Known rows, with every step that occurs
lilo, tabur, benelis, mudoz, foru: [ -17  -54   21   -8  -49 -243 -138 -299   48  293  146 -155  -97  -62
  -36 -188  139  -85  228   63  -78   59 -195   62  -49 -209  126 -152
 -105 -158 -271  103  291  121   88 -348  183  324  323  273   47 -349
 -234]
tabur, lilo, tufila, sokude, foru: [ 100   20   47   87 -289   18 -223  -66   52  400 -104 -165  -73 -151
   26  -70  -47   40  -84 -191  -31   50 -213  118   12   22  155  -60
  -67  -77  174   39 -185   41 -209 -146  202 -171 -207  328    9  -87
  -61]
tufila, tabur, foru, ronob, lilo, mudoz, piva: [-261  -56  173  -54  -58   45 -300  105  -52  366  -52 -184   69  -39
  -25 -100   10   33  163 -155   22 -101 -130 -238 -245  -57  -17  274
   35 -283 -311  225  -32   74 -211  -97  145  143   58  202  267 -220
 -111]
lilo, tabur, tufila, sokude: [  14  -20   26  -18 -318  -85 -361 -114   71  271  -46 -162 -153  -92
  146 -170  -82  -42 -146 -115 -119   32  -65   22  123   34  -83  -74
  -65 -299   14  130 -161   77 -183  -77  -34 -151 -308  177  -69 -128
 -161]
foru, mudoz, piva, lilo, tufila, tabur, ronob: [ -25   88  415 -230 -181   88 -264  -48 -160  409  -96 -174  205 -133
    2    3  -32  -68  -49  -19 -199   71   -6 -212  -41  -60  -96  122
   95 -382  -91   -4 -173  146 -109 -121  227   32   53   25  -48 -351
 -317]
tegud, foru, ronob, lilo, mudoz, piva, tufila, sokude, benelis, tabur: [-479  -23  253    1 -117   56 -285 -449  -53  311    5 -162 -119  -25
   92 -368  -67   86   70  -75   21   -2 -230  -74  -76 -101  210  130
  165 -404 -218  438   96   50 -329   30  282  265  114  149  201 -156
 -230]
tegud, mudoz, foru, tufila, sokude, benelis: [-125  127  151 -103 -382   19   73 -308   27  412  -97 -222  122 -207
  -53 -400  268  -41   25  103  -89  -18 -119  125  150 -157  286   62
  -98 -108 -268   61  150 -245   -9 -226  119  130 -112  394   96 -109
 -123]
ronob, tegud, foru, mudoz, piva, tufila, lilo, tabur, benelis: [-135 -269  204   46   99 -186 -110 -163 -122  220   -7 -344 -146 -195
   51 -106  185 -192  -87  -24 -394  191 -114 -167   95  -88  -41 -154
  262 -142 -394  159   72   77   41   -4   87  223 -103  311   80 -341
 -173]
tegud, mudoz, ronob, lilo: [-123   91  -80  101   33   52  132  119 -191  292  205  -22  -47 -184
  -20    8    3  262   12  -71 -276 -149 -366 -164  -81   -9   29   32
   14   41 -111  225 -228    2  -25  -30  270   70  113   24  127 -216
  -61]
tabur, foru, tufila, lilo, mudoz: [  71 -197   37 -130 -228  122  -99  142   69  449 -146 -302   75  -74
  -91 -222   95   38  181   -1  -66  177   48 -219  -39   64   71  254
  -97   75 -291  131   86  -26  -31 -108    2  -17 -200  337   44  -82
 -107]
piva, tufila, tabur, ronob: [ 117   92  283  -83 -236 -176 -212 -108 -132  342  188 -184   44  -52
  -37  -73  -74   37  134  146 -157   23   94  -60  -92   20  -67   67
  270 -328 -106  -90  125   66 -164   21  148   95   44 -137 -138 -201
 -302]
ronob, tegud, foru, tufila, lilo, mudoz, piva: [-209 -236  127  -71   73  173  -96   97  -60  249  -42 -368   89 -194
 -115  -48   87   41  148  -96 -153   70  -11 -294  102   48   42   13
  183  118 -354  130 -129    5 -161    6 -154  168 -156  259  136  -62
  -85]
foru, tegud, mudoz, piva, lilo, tabur: [-316  -78  231 -346   -5  110 -198 -113  -92  229  -55 -184  -55 -236
   88   -5   19  -33 -243 -343 -142  151  -85 -242 -185   -5  -24  -18
  -67 -226 -289  126 -336  117   79 -277   76  117 -109   77  201  -15
 -178]
tegud, foru, ronob, lilo, tabur, tufila, sokude, benelis: [-247 -148  113  111 -359 -227 -383 -279  -20  461 -168  -50 -232 -190
  176 -468   47  -80 -217   19 -201 -246 -353  -52   46   52  176  -24
  157 -301 -191  447  -97  -57 -193 -147  238   87 -215  354  190 -137
 -218]
piva, tufila, sokude, lilo, tabur, benelis, mudoz, ronob, tegud: [-104  208 -116   97  -55 -177   32 -306  -75  329   60 -277 -271 -106
  243 -229  -38   47   36 -118 -361   23 -267  -58   18 -142  158 -202
  253 -323 -104  255   40   38    7  -85  303  350  219  116  153 -469
 -107]
tabur, benelis, mudoz, piva: [-168  131   14  -26   85  -20  231 -236   71   53   51 -105   11 -145
   48  -73  -63  -99  204   32   64   37   24  176   11 -290   90  -28
  113 -103  -75   28   51   50  -59  -80   70  278  413  144  101 -380
  -60]
benelis, tufila, sokude, lilo, mudoz, foru: [ -76   54  174 -139  -55  147 -158    6   12  323   16 -297  108   46
   15 -212  -27   50  266 -265   47  130 -353 -128  -83  -13  312   31
 -199 -238  -28   43   83   28  -75  -99   82  275  -68  196   68 -137
 -189]
foru, ronob, tegud, mudoz, piva, lilo, tufila, tabur: [-207  163  341 -242 -126   26 -118  -54 -267  433 -234 -207   76 -395
  -45    6   42   40 -186 -245 -134   59 -216 -278  -52  192 -103  -51
  106 -332 -286  310 -332  193  -76 -103  169   16 -241  151  140 -232
    5]
tufila, lilo, ronob, tegud: [-146 -171 -134  103   43   86 -178  -68 -128  179   54 -103  -87  -62
   39   26   44  104  -26  -73 -114  -54  -82 -240   -6   97   -6   13
  253  -58   33  139 -195  -38  -78   80  135   72 -143    6  136  -79
   41]
foru, tufila, tabur, lilo, ronob, tegud, mudoz: [  84  -38  -20  -58 -187  198 -166   87 -122  543    6 -464   57 -405
 -132  125  225  102  -76   94 -200  -38 -304 -241  -87   84 -118   47
   57 -100 -323  305 -236 -100 -253  -86  246    4 -292  -70   95 -174
  -29]
ronob, tegud, mudoz, piva, tufila: [ -77  115  160 -105   58   32  278    1 -259    4  256 -290   71 -268
  -88  164  -18  141 -135 -160 -118  132 -137  -86  -50  -60  -20 -195
  278 -128 -283   73  -32   -1  -29   55  -54   87  -39  119   16 -129
  -11]
sokude, lilo, ronob, tegud: [ -77  -74 -197   98    2  191 -113   55 -192   25   54 -211  -21   44
  191  103   21    5 -125 -110  -83 -106 -302 -266 -162   93   82   -2
  231 -114   35  222 -151 -125  -99   51  186  203 -101  -97  263  -89
   46]
sokude, tufila, lilo, ronob, tegud: [-108  -88 -162  157  -96   51 -124 -130 -286  149  -36 -221   -5  -67
  142  -66   39  170  -21  -49 -110  -91  -69 -276   47   95   46  -75
  206 -145   56  114 -178  -33  -84  132  152  118 -199  157   97  -91
   10]
tegud, mudoz, foru, ronob: [-169   29   84 -239 -126  -61  -61 -142 -151  193   -2  -42   22 -139
 -229 -166  149  160   20  -56 -112  100 -254  -64   70 -125  103 -158
    3  -92 -411  196   68  -13  109 -231   65   88   43  206  166   -5
 -143]
piva, mudoz, foru, tufila, lilo, tabur: [-153 -120  251 -126 -205   10 -307 -205    7  444   -4 -358  -43   21
 -141 -248  220   -2   70 -100 -195  211  -10 -146   11   15   41 -111
 -101  -98 -366   73  180  104   33 -176   85  118 -259  432  -77 -147
 -264]
tegud, foru, mudoz, ronob, lilo, tabur, benelis, tufila, sokude: [-128  -15  162  182   54 -212 -193 -164  -13  441  -19  -56 -232  -49
  118 -301   65  -69   69  105 -435   10 -256  -85  276 -157  170 -119
 -100 -159 -113  350  -91   25 -179   35  385  157  -15  155   17 -428
 -169]
lilo, tabur, ronob, tegud, foru: [  59 -460   11  220   60 -298 -473  -15 -250  206  266 -169 -212 -153
   54  -44   43  -49  -75  110 -387 -128 -142 -275   58  105  -58 -204
  305   79 -294  250  -20  -67 -131 -131  -66  106 -115  -68   86  -57
 -228]
tabur, benelis, tufila, lilo, mudoz, foru: [ -48  -93  200 -139   57  -60  -13  -58   29  413  -35 -233  133 -129
 -122 -242   18  -31  448  -20  -34  208 -188 -136  -53  -24  141   60
 -150 -149 -118  129  163   88   -6 -129   72  224   28  315  -64 -285
 -246]
tufila, lilo, ronob, tegud, mudoz, foru: [-153 -188    1  -19  -25   74 -151  -82 -250  374  269 -274   12 -223
 -146    5  202  211   53 -139 -181   28 -344 -232  -18   24   98  -69
  112  -29 -263   85  -51  -37   73 -136  100  138 -151  197  181 -128
  -85]
piva, mudoz, foru, tufila, tabur, benelis, lilo, ronob: [ -96   29  158 -120 -159    0 -191 -219   14  552   88 -362   14  104
  -62 -151  248 -106  324  188   25  138 -273 -117    4  -39  124   23
   41 -249 -343  431  215  -76 -117 -240  477  298  -76  204   54 -410
 -328]
lilo, mudoz, piva, tufila: [ -89  101  188 -244   20  105   99    6 -111   -4   58 -219  151  -32
 -149  112  -85  107   22 -199   75  213  -72  -68 -138  -82   47  -15
  118 -280 -112  -14   40  109  -65  -10   48   95  113  112  -94 -127
 -234]
ronob, lilo, tabur, benelis, mudoz, piva, tufila, sokude, foru, tegud: [-248  106   98  -18 -215 -199  -45 -272  129  336  128 -149 -258  -50
  214 -297  -25  -30   77 -233 -114  171 -125   64 -130 -298  193 -161
  190 -342 -354  238  -96   19 -115 -118  321  353  167  357  259 -193
  -67]
lilo, tufila, tabur, ronob: [ 165   -1  155  -71 -252 -109 -321  -23 -218  418  -11 -141   95  -95
  -10  -61  -58  -37  116  103 -163   -4   68 -165   -1  109 -120   53
   53 -280    5   53  -82   92 -233  -90  196  -13  -72  -48  -96 -238
 -230]
piva, mudoz, foru, tufila, sokude: [-133  235  283 -102 -281  -33 -115 -208  138  306   39 -214   84   72
 -142 -335  191    7   28  -61 -126  208  -97  144  248 -133  153 -129
  -40 -112 -266   -3  232  -53   25  -81  -14   31 -188  336  -65 -191
 -117]
tegud, foru, ronob, lilo: [-197 -115   75  126   17 -154 -200   58  -90  175   60  118 -170  -46
  -33 -196   52   97 -126  -24 -207 -150 -347 -174   32  122   98  -92
  208  104 -283  342 -116   71  -88   21  177  156  -16   87  248  -17
  -11]
tabur, lilo, ronob, tegud, foru, mudoz, piva: [-214 -249   86   19  204  255 -289   10 -114  128   40 -272   58  -94
  -93  252  169   22 -179   16 -242  -93 -279 -225   69 -224   55  -78
  228  -52 -183   69 -147  -37 -111  -43  159   98   46   11  217 -150
 -106]
foru, ronob, tegud, mudoz, piva, lilo, tabur, benelis, tufila: [-189   42  256 -161  123 -150  115 -196 -161  249 -141 -199  -63 -434
   96 -147  -95 -168  -47  -13 -208  143 -175 -210  -58  -37  -43 -188
   39 -251 -294  623 -210   23 -187 -136  107  189  -35  180   62 -367
 -159]
benelis, foru, tufila, sokude, lilo: [ -19   86  140  -45 -324  198 -200  -18  204  256  -21 -324  -29   69
  115 -215   56  -90   26 -124  -43  123   10    6  119   88  264   21
  -70   42  -76   70  -33  -50 -126   32   60  231 -166  235  154  -60
   73]
lilo, tabur, benelis, foru: [  82 -294   91   61  -47 -252 -366 -139  126  186   60 -173 -170  -81
  -12  -23   85 -273  120   67  -22  166   43   20  -53   26  -28  -79
 -142  -75 -147  327   94   33  -29 -194  122  141   94  215  -53 -239
 -131]
tabur, foru, mudoz, piva, lilo, ronob: [-258  -49  233 -153  -76  256 -225 -111  -90  183   15 -111  116   93
   34  130   64  -11 -261  -40  -71   10 -127 -167 -123 -175  194  204
   81 -202  -48    4  -38   16   70 -149  310   24  103  133  208 -274
 -193]
ronob, tegud, foru, mudoz, piva, lilo, tabur, benelis, tufila, sokude: [-206  -53  394   59  144 -165 -173 -229   41  292  -72 -191 -148 -231
  183 -220   32 -243 -127  -57 -304  122 -180  -80  224 -108   98 -155
   61 -194 -186  289 -130   28 -118    5   65  161 -151  190   47 -386
 -112]
lilo, mudoz, ronob, tegud, foru, tufila, tabur, benelis: [  17  -27   88   25  -99 -216  -83   25  -56  477 -208 -341   65 -201
  -60 -144  232 -157  313  349 -385   -1 -137 -204  125   25  -56   49
  110  -84 -440  377  109  -72 -119  -70  149  165  -42   61   52 -379
 -150]

Rows
[-317   42  269  -31 -151   92 -308 -186  -29  297   39 -208    0  -88
   20 -122  110   -9 -256  -35 -286  -32  -89 -128  304   83  220  -62
  246   18 -147   96 -230    6 -203  -25   73  114 -238  148  211 -186
  -81]	mudoz, piva, lilo, ronob, tegud, foru, tufila, sokude
[-191 -163   36 -124 -106   31 -300 -102  -28  311  -42 -262  -11 -105
  -12 -197  -73  161  244  -19 -150   95 -210 -378  -40  -20 -168  -84
  141 -278 -404  567   66   90 -133  -73 -139   70  -56  233  118  -48
 -105]	benelis, tabur, tufila, lilo, mudoz, foru, ronob, tegud
[-273   28  -17 -173 -290   53 -114 -380 -256  557 -144 -179  -30  -59
  173 -290   20  113  100   69 -326   56   24 -206  122 -208  206   68
 -177 -317 -174  369   18 -124    9 -233  352  -38  -31  218  304 -158
   12]	lilo, tufila, sokude, benelis, tabur, foru, tegud, mudoz, ronob
[-251   -7  257 -152   34  -29  -75   40 -190  135   99 -128    6  -72
 -185  -43  -33  181  -78 -206  -96   97 -342 -205  -90   19  141 -100
  292 -185 -350  252  -38  163 -129    3  183  215   90  180  108 -129
 -251]	tegud, foru, ronob, lilo, mudoz, piva, tufila
[-158   58  221   23 -386   -8 -215 -286  164  399   97 -225 -222 -193
  182 -114 -184   52  -53 -226   60    7 -176  158 -121 -142  205  -81
  132 -250  -82  115 -175  107 -174 -187   79   25   15  416   38 -209
 -255]	benelis, mudoz, piva, lilo, tabur, tufila, sokude, foru
[ -61 -206  279   20   -5  -46 -307   89 -304  342  238 -505   29 -169
   48    6  -28   11  101  -96 -252  -37 -304 -331 -162  131   84   -4
  498 -201 -344   91   34    3 -187   35   13  343  -87  -65  171 -210
 -285]	sokude, lilo, mudoz, piva, tufila, tabur, ronob, tegud, foru
[ -27  -48    3  -37 -275   96 -275  -32 -105  387   67 -513  -86 -142
  130 -216  224  -34 -121 -246 -296   72 -303 -217   15   57   92 -126
 -120  -94 -395  192  -64  -65  -96 -211   28  245 -372  286  237 -106
  -91]	ronob, tegud, mudoz, foru, tufila, sokude, lilo, tabur
[-202  -71   10  -24 -273  -21 -145 -135 -152  242   20 -323 -166 -373
   70  -54  -48   75 -120 -221 -135   38 -205  -57   29 -176  -59 -232
  217 -256 -406  438 -303 -124 -269 -135  -96  -61 -235  377  185  -90
 -131]	lilo, tabur, tufila, sokude, foru, ronob, tegud, mudoz, piva
[-182  119   94   88 -253 -110 -296 -123    2  454   78 -166 -190  -57
  120 -228 -102  105 -125 -211 -279  -11 -370  -27   23  -28  -54 -107
   56 -396  -36  321 -147   76 -117  -45  186 -113 -200  229  -82 -390
 -266]	piva, mudoz, ronob, lilo, tabur, tufila, sokude
[-174   62  126 -144 -191  171 -169 -164 -185  240   89 -451 -141 -134
  161  -92   -9   22 -227 -471  -97  172 -214  -44  -99   22  157  -39
   -4 -318 -101  -54 -168   89 -123  -64  152  208 -251  173  162 -178
 -212]	tegud, mudoz, piva, tufila, sokude, lilo, tabur
[-133   33  163 -106   15  120  -81  -83 -251  385  284 -409  -68 -165
  -27  202   67  177  113 -109   41   18 -170 -260 -105   60   10  -31
  277 -321 -301  226 -132   29 -230    1  311  241 -147   -9  114 -178
 -106]	benelis, lilo, ronob, tegud, mudoz, piva, tufila, tabur
[-197  -93   85  -65   82  -88   56 -101  -86   89   66 -228  -21 -385
  -86    3   53  -85   62  -56  -87  148  -97  -41   52 -157  -64 -172
  201  -58 -416  470 -109 -129  -56 -104  -68  171  126  236  200 -247
   23]	tabur, benelis, foru, ronob, tegud, mudoz, piva
[ -70  -66   44 -165 -120   38  -73  -64  110  482 -178 -249   49 -106
 -187 -164   67   35  432  130 -214  217   68 -161  101  -54  103  113
  -79  -16 -170  303    6    9  -11 -148  214  138  207  298  -48 -329
 -248]	tabur, benelis, foru, tufila, lilo, mudoz, ronob
[-283   50  235 -191 -450  -13 -233 -267  -26  385 -125 -188 -193 -332
   64 -201 -106   82 -228 -282  -67  113 -264   38  -45  -98  107 -102
  151 -308 -296  362 -324   22 -159 -232   78  -88 -188  415  156 -105
 -315]	tegud, mudoz, piva, lilo, tabur, tufila, sokude, foru, ronob
[ -77 -240   84  110  154  -69 -427   84 -110  538  -34 -310  -62 -252
 -118   80  111  136  157   49 -349 -210 -364 -311  -28  109    2   10
  174  -56 -202  165  -60   60  -82 -111  126   63  -53 -113  118 -155
 -151]	tufila, tabur, lilo, mudoz, ronob, tegud, foru
